Each row, then roughly how far along a hidden order it lies, from 0 to 12
[-0.25  0.86  1.05  0.29 -1.82  2.22 -0.99 -3.27 -1.27  3.38 -8.22 -0.03
 -1.79  1.67 -1.59 -3.26  0.41  1.84  3.49 -1.64  1.70  1.92  0.19  0.47
 -0.78  1.52  0.61 -0.36 -2.03 -2.59  1.62  0.16 -5.80 -1.16 -3.71 -2.13
 -1.26  2.03 -1.11] => 11
[ 1.33  0.29  1.85  0.94 -1.49 -0.49 -3.34 -5.37 -2.36 -0.82 -3.97 -0.19
 -3.15  1.99 -1.94 -1.61  3.78  1.17  5.33 -2.86  1.64  0.03  1.39 -1.76
  0.55 -0.48 -0.17 -0.10 -2.93 -3.41  0.41 -0.83 -5.37 -0.65 -1.51 -2.62
  0.98  3.38 -4.05] => 4
[-1.80  0.44  1.54  0.94  0.23  3.21 -0.37 -3.69 -0.47  5.68 -7.29  0.46
  0.77  0.15 -2.82 -3.48 -2.95  2.49  0.12 -1.74  1.61  1.62  0.24 -0.34
 -2.89  0.11  0.20  3.29 -2.70 -0.91  1.60 -0.25 -5.97 -1.82 -4.04 -0.28
 -1.26 -1.03  1.53] => 12
[-2.83 -0.54  2.45 -0.43 -1.39  2.50  0.51 -0.86  2.01  1.10 -4.54 -0.22
  1.41  1.34 -2.51  3.19 -6.31 -0.21  0.40 -1.66 -0.71 -1.07 -0.29  0.69
 -2.27  0.83 -0.31 -0.13 -0.12  0.70  0.98 -0.80 -3.88 -0.04 -0.34  1.42
  4.57 -2.84  2.13] => 7
[ 2.13 -0.92  0.93 -0.54 -2.14 -1.46 -1.54 -3.29 -0.18 -1.52 -4.69  0.03
 -0.91  1.48 -1.38  2.14  1.03 -1.72  3.81 -2.89  1.42 -2.47  0.82 -1.15
  0.97  0.18  0.20 -2.23 -1.72 -3.65  0.08  0.61 -0.83  0.44  2.65 -0.78
  4.34  1.99 -3.21] => 1
[ 4.63 -0.68  0.53  0.22 -1.58 -0.99 -2.06 -2.97 -1.02 -0.90 -3.93  0.70
  0.53  0.35 -1.00 -1.37  3.03 -1.46  4.81 -2.67  2.14 -1.75  1.75 -1.64
  1.28 -0.44  0.21 -0.93 -2.45 -4.24 -0.05  1.71 -0.38 -0.25  3.65  0.26
  0.86  5.56 -5.23] => 0
[ 1.72  0.57  1.12 -0.28 -0.49 -0.20 -1.20 -1.77 -1.05  2.26 -8.29  0.08
 -2.26  1.26 -1.32 -3.30  1.64  0.80  2.68 -1.65  1.66  1.85  0.63 -0.40
  0.99  1.40  0.78 -2.41 -2.67 -3.16  0.98  0.12 -3.83 -1.12 -2.56 -2.44
 -3.27  4.32 -2.20] => 8
[-0.23 -0.78 -1.30  0.03  1.44  2.37  1.61 -0.58  0.87  4.94 -4.55  0.57
  3.65 -2.23 -0.31 -0.31 -4.65 -0.54 -2.97 -1.36  1.75 -1.24 -0.91 -0.67
 -2.09 -0.90  1.06  2.97 -1.94  0.22  0.49  0.50  1.79 -0.76 -1.04  0.74
 -0.53 -1.98  1.18] => 8
[ 4.38 -0.49  0.54  0.55 -1.45 -0.70 -2.18 -4.38 -1.12 -0.56 -3.07  0.71
  0.73  0.01 -1.36 -1.92  3.88 -0.78  4.13 -2.65  1.99 -1.84  1.99 -2.22
  1.36 -0.96  0.00  0.10 -3.02 -3.81  0.08  1.28  0.46 -0.43  3.36  0.05
  1.28  4.25 -4.97] => 0
[ 3.43  1.07  1.16  0.65 -2.14 -2.40 -3.51 -4.43 -2.22 -4.81  3.86 -0.72
 -3.48  1.73 -1.29 -1.37  6.29  0.80  8.57 -2.26  0.06 -0.23  2.32 -1.33
  1.74 -0.33 -0.59 -1.24 -1.42 -3.82  0.42 -0.44 -2.91 -0.13  1.18 -2.00
  1.26  5.04 -4.65] => 0
[-2.69 -0.47  1.30  0.49  1.23  3.32  1.17 -1.84  1.26  5.69 -7.70  0.69
  3.01 -0.90 -1.95 -0.83 -5.64  1.29 -3.93 -0.81  0.73  0.49 -1.38 -0.31
 -3.01 -0.14  0.30  2.82 -2.01  1.90  0.95 -0.90 -2.93 -1.37 -3.67  0.64
 -0.14 -3.75  3.72] => 12

[-0.10 -0.49  0.19 -0.30 -1.05  1.11  0.75 -0.38 -0.01  2.83  0.65  2.26
  3.63 -2.12 -0.68 -2.80  1.62 -0.78 -2.29 -0.83  1.45 -0.41 -1.85  2.05
  1.10  0.95  0.09 -0.50  1.25  0.32  3.33 -0.90 -0.64 -0.45 -0.33] => 6
[ 0.28  1.15 -0.84  0.39  1.21 -1.42 -1.09  0.15 -0.04 -3.34 -1.23 -1.49
 -4.91  1.54  0.10  4.37 -1.81  1.08  3.18  1.07 -1.43  0.53  2.62 -2.79
  0.02  0.46 -0.23  1.26 -1.88 -1.16 -3.14  1.30  1.29  0.48  1.80] => 4
[ 0.50  0.97 -1.09  0.27 -2.54 -1.35 -0.93 -0.45 -1.12 -1.14 -1.40  0.82
 -0.43 -1.51 -2.78  3.51 -1.07  0.16 -0.46  0.35  1.26 -1.81  0.97 -3.38
  0.82  5.03  1.38  3.05 -0.14 -0.42 -1.62  2.38  2.25  0.78 -0.22] => 4
[ 0.54 -1.15  0.31  0.23 -1.35  1.12 -1.11  0.20  0.74 -1.07  1.09 -1.79
  2.00  3.59 -0.11 -3.20  1.29 -2.93  1.09  2.88 -0.59 -1.00 -1.12  1.54
 -2.20 -2.07  2.26 -0.37 -0.58  1.33  4.22 -0.40  0.97 -0.88 -1.30] => 6
[ 0.72 -0.61  1.07  0.40 -4.51  0.33 -1.87 -0.12 -0.39 -0.69  2.21  0.15
  6.26  3.19 -0.63 -5.05  1.38 -2.98  0.87  2.90  0.55 -1.58 -2.68  0.18
 -1.58 -0.48  4.62  0.66 -0.05  2.29  6.92 -0.47 -0.17 -2.03 -2.87] => 4
[-0.47  0.83  0.37  0.14 -0.39  1.90 -1.68  0.48  1.26  2.47  2.68  0.92
  1.65  2.05 -0.17 -4.97  1.07 -0.12  2.49  0.74  0.12 -0.49 -2.25  2.71
  0.37 -1.84  1.09 -0.86 -0.30  1.29  6.39 -1.62 -1.94 -2.19  0.68] => 2
[ 0.13  2.14 -0.99  0.37 -2.78 -0.87 -1.71 -0.43 -0.68  1.37 -0.64  3.05
 -0.38 -2.70 -3.37  2.53 -1.39  1.68  1.47 -0.82  1.42 -2.45  0.51 -2.23
  2.63  6.40  1.25  3.17 -0.07 -0.39  0.53  1.77  1.28 -0.29  1.68] => 0
[ 0.43  0.15  0.11 -0.02 -2.01  0.98 -0.61  0.01  0.32  1.98  1.51  0.89
  2.83  0.18 -1.09 -3.06  1.16 -0.45 -0.43  0.35  0.76 -0.50 -2.40  1.62
  0.35  0.42  1.34  0.37  0.18  1.02  3.39  0.03 -0.20 -1.14 -0.01] => 4
[ 0.21 -0.73 -0.08  0.13  0.39 -1.75  0.19 -0.09 -1.00 -3.87 -1.56 -2.32
 -1.17  1.42  0.46  3.02 -0.94 -0.94 -1.27  1.18 -0.16  0.14  1.73 -3.80
 -1.97 -0.07  0.60  0.68 -0.12 -0.31 -4.07  1.26  1.04  1.68 -2.57] => 10
[-0.37 -0.75  0.15 -0.28 -0.11 -1.21  1.44 -0.38 -1.51 -1.54 -1.77  0.43
  0.90 -2.18  0.63  2.53 -1.01 -0.19 -2.45 -0.79  0.67  0.14  1.77 -2.44
 -0.48  0.77 -0.74 -0.14  1.21 -0.61 -3.23  0.05  0.13  1.26 -2.01] => 10
[ 0.74  0.52 -0.56  0.08 -4.40  0.39 -0.57 -0.40 -0.06  4.18  0.27  1.92
  1.28 -3.27 -3.18  0.43 -0.43  1.47 -0.56 -1.67  0.31 -2.72 -1.16  2.28
  1.31  5.01  0.39  2.16  0.51  0.96 -0.26  1.84  2.49 -0.70  2.16] => 2
[ 0.43  0.43 -0.59  0.49 -1.57 -1.03 -1.46 -0.17 -0.42 -2.83 -1.29 -0.79
 -1.89  1.04 -1.24  2.99 -1.24 -0.46  2.46  1.54 -0.43 -1.69  1.83 -2.58
 -0.52  2.41  1.44  2.17 -1.01 -0.40 -0.70  1.22  2.33  0.29  0.20] => 4
[-0.15 -1.47 -0.20 -0.65 -1.11 -0.32  2.63 -0.59 -1.59  1.64 -1.84  1.06
  2.50 -4.35 -0.62  2.28 -0.15 -0.68 -5.87 -2.04  1.73 -0.63  0.52 -0.57
 -0.39  2.11 -1.74 -0.17  2.56 -0.31 -4.06  0.29  1.14  1.97 -2.60] => 12
[-0.44  2.80 -0.64 -0.08  1.18 -0.58 -0.40  0.05 -0.36  1.73  0.29  3.10
 -0.85 -2.38 -0.94  0.77 -0.31  2.88  0.20 -1.75  2.08  1.82 -0.56 -2.40
  3.82  1.71 -0.74  0.99 -0.25 -1.24  0.33  0.34 -2.72 -0.27  1.91] => 2
[ 0.12  0.70 -0.52 -0.16 -0.40 -0.45  0.94 -0.60 -0.51  1.76 -1.19  2.92
  0.27 -4.02 -1.36  2.27 -0.24  1.58 -1.07 -2.14  0.96 -0.20  0.47 -0.36
  2.58  3.91 -1.02  0.96  0.49 -1.23 -1.30  0.56  0.51  0.49  2.46] => 4
